In the rows, zero is written as 128.
Each row of numbers stands for one element and depends on some of the facts below. Use the named rows to name the rest.

How the elements are related:
Ψ: uses; Δ: is of sort; ε: sits directly inside; ζ: belongs to class; η: points at
bevos | Ψ stiklin
bilen | Ψ ditan
bimek | Δ a | ε zodron | ζ f
biros | Ψ trafus | Δ a | ε bilen | ζ g | η skibo
boplel | Ψ nomil | Δ b | ε nurus | ζ e | η gugun
boplir | Δ a | ε zodron | ζ e
boze | Ψ draskin
bradan | Δ d | ε mobru | ζ e | η milu
branan | Ψ brazos | Δ c | ε bilen | ζ f
braner | Δ c | ε brebrefe | ζ g
brazos | Δ b | ε labone | ζ e | η labone
brebrefe | η roplor
brepen | η doska
brigrakam | Δ a | ε trafus | ζ g | η sibres
brini | Δ a | ε brosin | ζ e
brizul | Δ d | ε dritrum | ζ g
brogrir | Ψ trepes | Δ c | ε kloflin | ζ e
brolu | Ψ popli | Δ a | ε brebrefe | ζ e
brosin | η temegro
brotril | Ψ dritrum | Δ b | ε rudros | ζ f
bruta | Δ b | ε stiklin | ζ g
buplol | Δ c | ε didote | ζ f | η klafor
didote | Ψ futran | η klazir
dipes | Ψ grizir
ditan | Δ d | ε dizuklom | ζ g
dizuklom | η tredrel
doska | Ψ brakan | Δ a | ε rudros | ζ f | η fliklu
draskin | Δ c | ε gokisok | ζ f | η rotrum
dreli | Ψ stufe | Δ c | ε lidrun | ζ f
dritrum | η tedok
drodros | Ψ kletu | Δ d | ε lozinus | ζ g
drore | Δ b | ε lozinus | ζ e
drovin | Ψ rima | Δ a | ε veste | ζ e
drovo | Δ b | ε mobru | ζ f
drozer | Ψ firam | Δ a | ε lidrun | ζ f | η grevik
dumos | Δ b | ε grigral | ζ f
feklano | Δ a | ε braza | ζ e
fifik | Δ b | ε lavum | ζ g
firam | Δ d | ε flabrodro | ζ e | η bruklan
fitrok | Δ b | ε lumel | ζ f | η trepes
flabrodro | Ψ podrur
flesem | Δ a | ε boze | ζ f | η bruta
fligen | Ψ stotron | Δ c | ε stiklin | ζ e
fliklu | Ψ groluza | Δ d | ε pitel | ζ g
fludi | Δ a | ε veste | ζ f
flumur | Ψ drozer | Δ b | ε brebrefe | ζ g
fufom | Ψ gifloner | Δ b | ε lozinus | ζ g | η lunela
futran | Δ c | ε boze | ζ g
ganel | Δ d | ε brepen | ζ f | η firam
gifloner | Ψ dreli | Δ c | ε didote | ζ e
gogran | Ψ klafor | Δ c | ε bevos | ζ g | η buplol
gokisok | Ψ skibo | η misim
grabom | Δ d | ε bruklan | ζ f
grebitrur | Ψ remu | Δ a | ε didote | ζ g
grefla | Ψ gokisok | Δ a | ε gokisok | ζ e
greflon | Δ d | ε bevos | ζ f
greston | Δ b | ε bevos | ζ e | η stiklin
grevik | Ψ stegritru | Δ d | ε bilen | ζ f | η treskar
griges | Ψ gogran | Δ c | ε kloflin | ζ e
grigral | η kladren
grizir | Ψ mebam | Δ a | ε nomil | ζ g
grizis | Ψ plonan | Δ a | ε lavum | ζ f | η pizul
grodre | Ψ buplol | Δ a | ε drivemel | ζ f
groluza | Δ a | ε lidrun | ζ f
grufel | Ψ veste | Δ b | ε laval | ζ f
gruno | Ψ lidrun | Δ a | ε boze | ζ e
gugun | Ψ dumos | Δ a | ε bilen | ζ f | η fitrok
klabi | Δ c | ε liklal | ζ f | η greston
kladren | Δ c | ε boze | ζ e
klafor | Ψ sedubrul | Δ d | ε dritrum | ζ e | η vubrek
klapluk | Δ a | ε brosin | ζ f | η nurus
klazir | Ψ zigabok | Δ a | ε lavum | ζ f | η sote
kledrir | Ψ fufom
klemem | Δ a | ε lidrun | ζ g | η pebri
kletu | Δ a | ε mobru | ζ e
kloflin | η luta
klumin | Δ c | ε stiklin | ζ f | η draskin
klusko | Δ d | ε bilen | ζ e
lagum | Ψ plasu | Δ c | ε drivemel | ζ f
laplek | Ψ fitrok | Δ a | ε rudros | ζ f
laval | η trosta
lidrun | Ψ braner
liska | Δ c | ε braza | ζ e | η muvusum
lopok | Ψ luta | Δ d | ε torur | ζ e
lozinus | η piflon
lumel | η grabom
lunela | Δ a | ε didote | ζ e
lunide | Δ b | ε flabrodro | ζ g
luta | Ψ fifik | Δ b | ε labone | ζ e
masem | Ψ boze | Δ a | ε boze | ζ e
mebam | Ψ liska | Δ c | ε flabrodro | ζ g
milu | Δ d | ε didote | ζ f
misim | Ψ mobru | η plasu
mobru | Ψ kledrir
muvusum | Δ a | ε bruklan | ζ g
nafu | Ψ labone | Δ a | ε veste | ζ f
nomil | Ψ vede
pebri | Δ d | ε liklal | ζ e | η rodo
peflun | Ψ zogru | Δ d | ε bukis | ζ f
piflon | Ψ roplor | Δ d | ε labone | ζ e
pitel | η gokisok
pivil | Δ a | ε zodron | ζ f
pizul | Ψ vusek | Δ b | ε boze | ζ e
planom | Δ a | ε dritrum | ζ g
plasi | Δ b | ε bilen | ζ f
plasu | Ψ muvusum | Δ d | ε pefle | ζ e
plevugros | Δ a | ε drivemel | ζ f
plonan | Δ a | ε zodron | ζ f
plopan | Ψ bilen | Δ a | ε kloflin | ζ g
pluvuk | Δ a | ε didote | ζ g
podrur | Ψ flumur | Δ c | ε bevos | ζ e
popli | Ψ brosin | Δ b | ε dizuklom | ζ f
puskik | Δ b | ε pitel | ζ e | η feklano
remer | Δ d | ε veste | ζ e
remu | Ψ misim | Δ a | ε lumel | ζ e
rima | Ψ trosta | Δ a | ε liklal | ζ e | η gogran
rize | Δ a | ε nomil | ζ g
rodo | Δ b | ε liklal | ζ e
roplor | η zigabok
rotrum | Δ d | ε zodron | ζ g | η zodron
rudros | η pitel
sadi | Ψ fliklu | Δ b | ε brakan | ζ g | η brosin
sedubrul | Ψ zalun | Δ d | ε brakan | ζ e
sibres | Ψ nurus | Δ a | ε drivemel | ζ e | η tolen
skadul | Ψ sadi | Δ a | ε lavum | ζ f
skibo | Ψ puskik | Δ b | ε didote | ζ e
skimadu | Ψ piflon | Δ a | ε roplor | ζ g
soskun | Δ b | ε brosin | ζ g | η greflon
sote | Δ a | ε stiklin | ζ f | η klabi
stabro | Δ d | ε brosin | ζ g
stadrir | Δ d | ε roplor | ζ g | η zeplin
stegritru | Ψ klusko | Δ c | ε misim | ζ g
stobom | Δ c | ε rudros | ζ g
stotron | Δ a | ε dipes | ζ e | η viki
stufe | Ψ rotrum | Δ d | ε zodron | ζ f
sufe | Δ a | ε kloflin | ζ e
tedok | Δ b | ε torur | ζ e | η boplir
temegro | Ψ gruno | Δ d | ε roplor | ζ f | η fifik
testik | Δ c | ε mobru | ζ f
togratos | Δ a | ε brepen | ζ g
tolen | Ψ grabom | Δ b | ε lavum | ζ f | η grizis
torur | η lumel
trafus | Ψ didote | η puskik
tredrel | Ψ brolu | Δ b | ε nurus | ζ e
treme | Δ b | ε brepen | ζ g | η stotron
treper | Δ a | ε lavum | ζ f
trepes | Ψ brini | Δ c | ε flabrodro | ζ e
treskar | Ψ sibres | Δ a | ε kledrir | ζ f
trifliplik | Ψ bruklan | Δ b | ε misim | ζ f
tromu | Δ a | ε flabrodro | ζ e
trosta | Δ b | ε zodron | ζ f
truklogon | Δ b | ε lumel | ζ g
truma | Ψ rize | Δ c | ε lumel | ζ g | η rudros
vaklen | Δ b | ε braza | ζ f
vede | Δ c | ε bruklan | ζ e
vibi | Ψ fligen | Δ b | ε pefle | ζ e | η brizul
viki | Δ c | ε didote | ζ f | η lopok
vodrum | Δ c | ε misim | ζ g
vubrek | Δ a | ε bilen | ζ f | η boplel
vusek | Δ b | ε mobru | ζ g
zafun | Ψ dipes | Δ a | ε mobru | ζ e
zalun | Δ d | ε lumel | ζ g
zeplin | Ψ bevos | Δ a | ε lavum | ζ f | η treper
zigabok | Ψ milu | Δ b | ε pefle | ζ g | η treme
zogru | Ψ grebitrur | Δ d | ε lidrun | ζ f

Some elements and their rows:
[126 102 117 142 129 134 120 118 122 123 128 135 131 114 133 111  88 153
 119 120 126  84 144 151 127 147 128 128 139 132 142 117 129 153 128 111
 106 119 160 143 146]: gokisok
[127 104 113 143 124 136 117 117 124 127 133 134 129 111 135 116  91 150
 120 127 131  89 138 154 120 141 127 127 140 135 139 118 127 149 127 108
 104 122 160 140 150]: misim
[102 165 103 141 104 124 181 171  73 119 139  98 133 150 124 129 171 154
  67 114 141 117 128  83 130  84  97 108  59  99 130  86 112 129 120 134
  84 130 103 125 146]: skibo
[126 107 118 130 156 151 143 110 121  92 135 126 120 123 117 127 126  83
 127 110 123 132 123 139 145 130 120 119 119  90 119 123 136 134 104 121
 134 127 130 154 113]: stufe
[148  95 121 172 105 123 134 140 112 138 157 124 149 116 126 136  92 167
 113 124 160  82 135 138 106 140 129 128 106 138 105 111 144 144  86 140
  82 122 143 138 163]: bruklan
[ 99 123 100 107 156 149 107 122 105 106 106 172 112 137 100 127 126 101
 147  98  90 131 123 132 112  95 138 126 155 118 142 133 125 182 157 111
 142 127 134 131  83]: klemem
[104 111 115 104 140 146 103 104 117 108 114 153 129 101 122 110  82 149
 155 120  99  96 137 174 135 138 126 133 156 133 151 120 126 177 154 102
 127 111 168 149 126]: torur
[128 122 109 127 147 149 150 109 127 120 120 122 108 130 146 116 119 109
  94 103  96 108 144 132 146 141 120 115 133  91 153 114 137 136 127 105
 122 132 145 147 120]: peflun
[121 118 110 139 136 143 136 115 118 119 140 120 112 112 126 136 120 108
 110 109 119 128 138 139 128 139 133 118 125 108 130 113 134 144 115 108
 128 125 139 139 125]: zogru
[124 128 102 119 141 140 135 119 125 109 113 123 107 151 133 123 123 118
 102 118  94 122 136 119 135 118 121 114 123 104 166 107 138 126 127 112
 118 139 127 129 113]: skimadu
[122 127 108 124 130 139 131 132 109 109 126 128 109 142 115 137 120 122
 122 114 116 132 128 122 126 109 127 118 116 110 136 103 135 139 123 121
 122 130 117 126 117]: sufe
[153 118 106 171 144 126 135 162 112 145 130 135 129 175 130 142 142 131
  81 100 128 127 118  79  97  79 136 124  86 104 130 115 132 146  97 140
 106 153 108  93 127]: rodo
[105 134 101  97 148 153 114 109 114 112 104 146 103 111 106 122 110  98
 150 106 108 132 138 134 122  98 128 123 145 115 145 114 111 170 154 101
 144 122 141 141 101]: drozer
[119 129 109 116 129 138 133 147 109 112 111 133 110 153 107 129 118 120
 127 107 122 137 136 111 116  85 117 123 107 115 144  89 120 130 128 125
 113 133 104 124 107]: flumur
[126 140 101 125 142 135 124 128 120 132 113 128 119 132 110 132 120 113
 114 115 135 145 124 122 113  81 131 128  92 115 152  91 105 134 127 122
 127 145 129 120 130]: popli
[134 111 110 147 189 161 124 130 126 114 132 132  98 149 150 104 139  86
 100 106 110 122 133 101 132  98 131 119 127  87 145 136 114 141 118  98
 137 138 132 123 108]: zeplin
[123 129 108 119 143 142 138 138 118 120 103 129 118 140 110 117 114 114
 120 106 125 140 138 115 124  81 118 132  97 105 141  83 113 137 114 122
 117 138 121 127 114]: drovo
[137 107 110 169 122 132 148 141 113 119 158 102 115 141 133 141 129 128
  87 110 137 120 138 109 117 146 129 108 110 106 116 113 157 129  87 121
 108 129 114 128 139]: fliklu
[112 116 114 134 115 138 129 127 107 108 154 125 120 114  95 152 124 114
 139 113 136 141 129 138 123 131 137 116 119 113 108 113 152 159 108 121
 128 120 121 137 125]: zalun

Name these rows:
No name comes twice in this set of rows, the named rows included.
[ 90 117 130  85 148 175  96 141  94  85 128 129  85 126 113 109 105 117
 154 107  98 141 175 100 147  97 120 124 160 101 135 109 135 190 136  77
 143 102 120 126 101] -> rima
[119 124 121 129 138 141 127 151 107 122 120 131 122 133  97 130 106 119
 138 101 145 149 145 112 118  69 121 134  97 111 115  84 114 157  99 127
 112 126 114 122 120] -> fitrok
[124 109 115 128 146 155 131 126 117  99 140 112 101 141 143 116 123 117
 101 109  88 110 153 114 152 144 121 110 141  93 149 118 156 150 117  88
 124 124 130 133 120] -> drodros
[143 100 129 163 118 128 141 126 127 117 153  99 124 124 140 113  93 144
 101 147 156  93 140 141 128 152 110 115 103 118 123  98 128  89  87 124
  93 119 139 153 168] -> zodron
[136 116 118 150 109 138 167 120 117 110 147  84 117 125 131 130 109 122
  93 116 136 123 144 133 150 154 108 113  93 101 123  73 150 105  77 129
  96 127 125 151 152] -> greflon
[139 113 117 157 114 130 144 130 118 110 151  99 117 134 145 140 119 146
 100 139 141 107 125 128 129 147 111 106 111 109 120 103 162 105  91 124
 100 121 120 146 168] -> kladren
[116  90 122 148 137 140 115 132 112 113 131 127 123 116 142 100  85 154
 121 112 123  95 149 151 129 148 121 133 138 130 132 111 134 158 117  98
 104 113 147 135 138] -> bevos
[124 108 107 149 142 139 134 129 104 116 135 152 120 140 121 139 136 112
 117  91 101 114 122 120 119 133 138 117 146 105 120 143 155 165 130 123
 123 132 127 129 110] -> pebri
[116 100 106 141 166 142  92 120 113 133 120 187 131 113 132 112 106 136
 145  96  99  87 125 154 102 125 156 136 177 139 140 168 115 208 170 102
 134 125 176 127 112] -> kloflin
[140 111 112 178 119 123 144 136 118 117 151 113 126 136 143 141 133 143
  96 127 139 102 116 127 114 147 123 105 115 115 118 121 158 112  97 134
 101 124 119 142 162] -> trepes
[130 107 113 146 176 165 139 114 127 100 135 124 105 130 149 110 137  81
  96 110 105 122 129 126 148 135 128 115 130  82 136 130 128 132 111  95
 139 139 140 139 114] -> grevik
[143 120 101 167 136 127 137 166 115 134 130 125 120 170 123 136 137 125
  86 101 137 137 130  89  99  87 137 121  84 109 135 103 127 126  94 133
 104 150 103  97 129] -> bruta

The same elements again, as new rows of numbers:
Named rows:
[127 118 115 128 125 139 112 132 140 151 127 147 122 149 145 108 121 124
 117 104 136 130 126 118 112 135 117 117 131  95]: drovin
[139 130 152 143 109 144 119 149 133 118 134 147 135 101 120 119 100 120
 119 113 125 142 126 140 118 133 146 106 127 135]: klapluk
[126 118 125 126 127 131 129 132 127 129 123 135 115 134 146 141 131 129
 133 132 134 133 129 131 121 124 133 120 137 127]: bevos
[136 124 125 134 126 121 122 125 133 142 139 139 128 132 128 108 126 130
 121 110 128 141 126 133 131 131 121 128 134 112]: sufe
[161 146 126 135 129 136 132 113 124 129 127 125 118 131 100 119 125 127
 107 109 139 140 120 142 130 139 125 105 121 122]: nafu
[102 123 133 136 141 146 127 111 126 141 130 123 141 127 125 124 133 138
 132 140 124 122 129 128 138 106 129 140 132 128]: remer
[144 145 141 123  92 130 128 171 135  95 139 131 127  99 128 131  95 120
 125 117 114 127 128 130 109 135 144 102 106 143]: soskun
[128 134 143 134 125 115 148 136 114 125 151 137 102 114 132 160 117 138
 138 144 138 140 116 145 130 108 134 119 137 134]: roplor
[147 140 119 118 116 109 132 149 133 113 134 127 119 129 131 132 118 121
 127 119 123 123 126 122 120 141 123 121 112 128]: truklogon
[124 122 155 137 107 133 132 153 128 109 138 138 130  91 140 142 111 130
 139 138 116 145 133 150 124 115 158 115 137 154]: dritrum
[129 113 113 122 152  93 137 111 112 147 128 132 108 150 140 141 153 132
 137 140 148 132 125 128 144 131 114 144 147 121]: nurus
[140 130 151 143 108 142 119 149 134 119 134 148 134 101 119 119  99 120
 117 115 126 142 126 141 119 134 146 106 127 135]: flesem
[138 121 103 130 149 100 128 103 130 160 138 135 119 162 129 112 146 132
 123 112 137 135 123 125 146 136 100 149 140  96]: boplir
[107 135 136 126 133 144 137 125 127 120 121 110 132 122 122 149 130 134
 136 157 125 106 131 111 128 111 132 141 123 141]: testik
[109 140 126 129 128 159 133 124 140 118 114 108 133 134 127 154 132 138
 134 149 115 107 130 111 117 111 131 138 121 134]: lagum
[160 148 111 116 109 127 131 147 136 116 125 119 110 137 126 128 117 125
 115 119 127 120 126 118 110 138 125 110 107 122]: grufel
[134 133 152 140 113 141 120 148 133 114 136 152 136  97 120 122 101 117
 123 109 124 144 123 144 120 136 141 104 125 136]: klemem
[136 131 142 122  87 115 127 174 135 112 154 130 129  94 139 112  96 130
 125 124 111 128 135 128 117 122 144 116 115 140]: brazos
[ 96 117 147 134 153 132 131 114 108 132 129 134 141 112 115 133 129 124
 138 144 141 121 124 127 148 121 127 137 132 141]: zalun

Which element is each row?
No name comes twice in this set of rows, the named rows included.
[155 144  82 111 129 100 139 123 136 143 137 111 101 175 138 128 140 139
 121 116 128 117 122 111 125 132  95 138 116  92] -> pizul
[ 95 135 136 113 130 133 129 121 122 131 133 101 144 117 126 136 134 137
 133 156 118 107 129 124 113 106 128 149 118 124] -> gifloner
[101 124 137 137 150 146 127 112 120 128 122 131 141 123 118 137 130 127
 136 139 134 121 122 129 140 120 128 133 129 136] -> stabro
[103 129 110 120 148 121 140 102 126 145 129 100 124 153 131 139 155 146
 140 152 127 104 129 105 142 108 107 162 130 116] -> kladren
[149 154 121 122 118 104 147 149 129 113 152 130 104 131 128 156 109 131
 131 124 125 125 114 127 118 125 116 122 112 119] -> treme
[137 123 103 124 150 107 141 103 120 144 125 123 101 163 136 147 155 136
 135 134 144 132 123 128 140 127 110 137 140 114] -> zodron
[130 127 131 134 136 101 136 123 116 153 162 148 108 128 127 123 115 135
 124 121 146 138 113 132 138 123 111 131 135 103] -> stotron
[ 98 108 124 129 173 115 129  99 105 158 123 137 129 152 127 136 147 127
 138 149 153 112 122 110 150 124 108 162 143 119] -> grabom
[ 98 119 146 137 151 131 132 111 111 130 130 132 145 112 114 135 130 126
 140 145 135 124 124 132 148 121 128 141 134 144] -> ditan
[161 137 120 121 117 109 129 144 136 108 139 124 113 132 132 124 117 128
 123 119 126 118 125 109 115 130 127 127 116 127] -> plasi
[ 90 127 161 132 105 147 131 148 131 114 142 116 144  86 133 133 111 141
 141 159 110 113 137 122 129  96 152 134 122 153] -> liska
[120 141 131 130 134 155 132 115 138 107 120 103 125 133 120 146 133 139
 137 147 123 101 126 102 117 102 135 135 121 134] -> branan
[162 151 112 120 109 125 134 144 138 114 127 115 114 138 123 133 119 127
 116 117 121 123 127 122 111 136 124 114 109 125] -> trifliplik
[150 156 124 127 113 105 147 151 136 107 154 128 110 127 128 159 106 132
 133 123 113 130 117 133 118 124 121 127 114 124] -> zigabok
[139 130 123 116 109  95 130 152 126 128 152 127 121 123 141 115 117 131
 126 125 124 124 130 120 128 129 123 133 120 124] -> puskik

The same elements again, as new rows of numbers:
Some elements and their rows:
[ 88 137 146 190 120 125 119  86  97 196 113 138  81 146]: kladren
[118 132 132 182  95 115 136  82 104 196 103 134  87 140]: grabom
[106 123 144 164  78 133 134  75 120 181  91 174 111 136]: ditan
[ 84 152 168 166  90 144  99  79 118 133  89 165 110 129]: dizuklom
[114 111 168 168  91 149  96  81 138 164 100 172 135 124]: klemem
[ 82 136 142 176 118 130 102  72 116 171 101 152  94 142]: vodrum
[ 77 139 166 177 101 140 126  87 111 159  90 176 103 115]: braza
[ 87 134 155 184 119 140  96  85 109 180 113 136 100 142]: tedok
[131 126 174 175  96 138 104  94 118 179 116 149 112 141]: tromu
[ 75 119 133 158 101 154  93  94 113 144 104 173 123 144]: truma
[127 113 147 170 113 142 112 114 110 173 119 159 125 132]: skadul
[123 112 145 154 120 134 116 114 123 163 107 167 118 128]: grizir
[124 128 131 164  93 124 148 113  91 179 113 154  94 159]: piflon
[ 80 142 163 176 101 135 119  86 113 154  92 167  96 117]: brosin
[125 107 152 172 108 147 120 114 110 173 117 165 130 130]: laplek
[ 90 133 140 153 117 139 111 105 101 154 105 173  98 156]: mebam
[ 85 133 142 200 108 143 137  97 101 130 114 191 114 124]: kledrir
[111 116 127 161  82 144 137 106  99 175 104 164 123 143]: temegro
[138 111 178 189 110 143 131 101 117 182  99 140  78 152]: lunela

Name these rows:
No name comes twice in this set of rows, the named rows included.
[108 185 174 181 167 180 150  55 112 192  64 162 161 192] -> buplol
[122 123 134 188 100 133 146  83 111 188  84 122  78 150] -> milu
[101 122 142 158  67 146 116  67 126 167  88 173 131 135] -> stadrir
[129 103 154 178 117 136 138 124 102 186 118 167 107 128] -> treskar
[ 70 132 157 169  79 147  93  83 122 134  92 163 109 111] -> brebrefe
[ 75 122 168 175  97 167  90  84 113 173 108 161 131 142] -> brazos
[ 81 103 155 187  96 162 115  91 103 173  90 143  78 148] -> viki
[ 86 131 148 159  98 164 107 107 116 108  83 157 106 138] -> didote
[103 123 145 163  61 153 113  74 115 174  93 159 137 140] -> ganel
[151 191 169 178 173 140 136  59 127 204  92 152 174 164] -> vubrek
[ 86 120 135 188 108 155 122 102  87 165 120 176 119 150] -> dreli

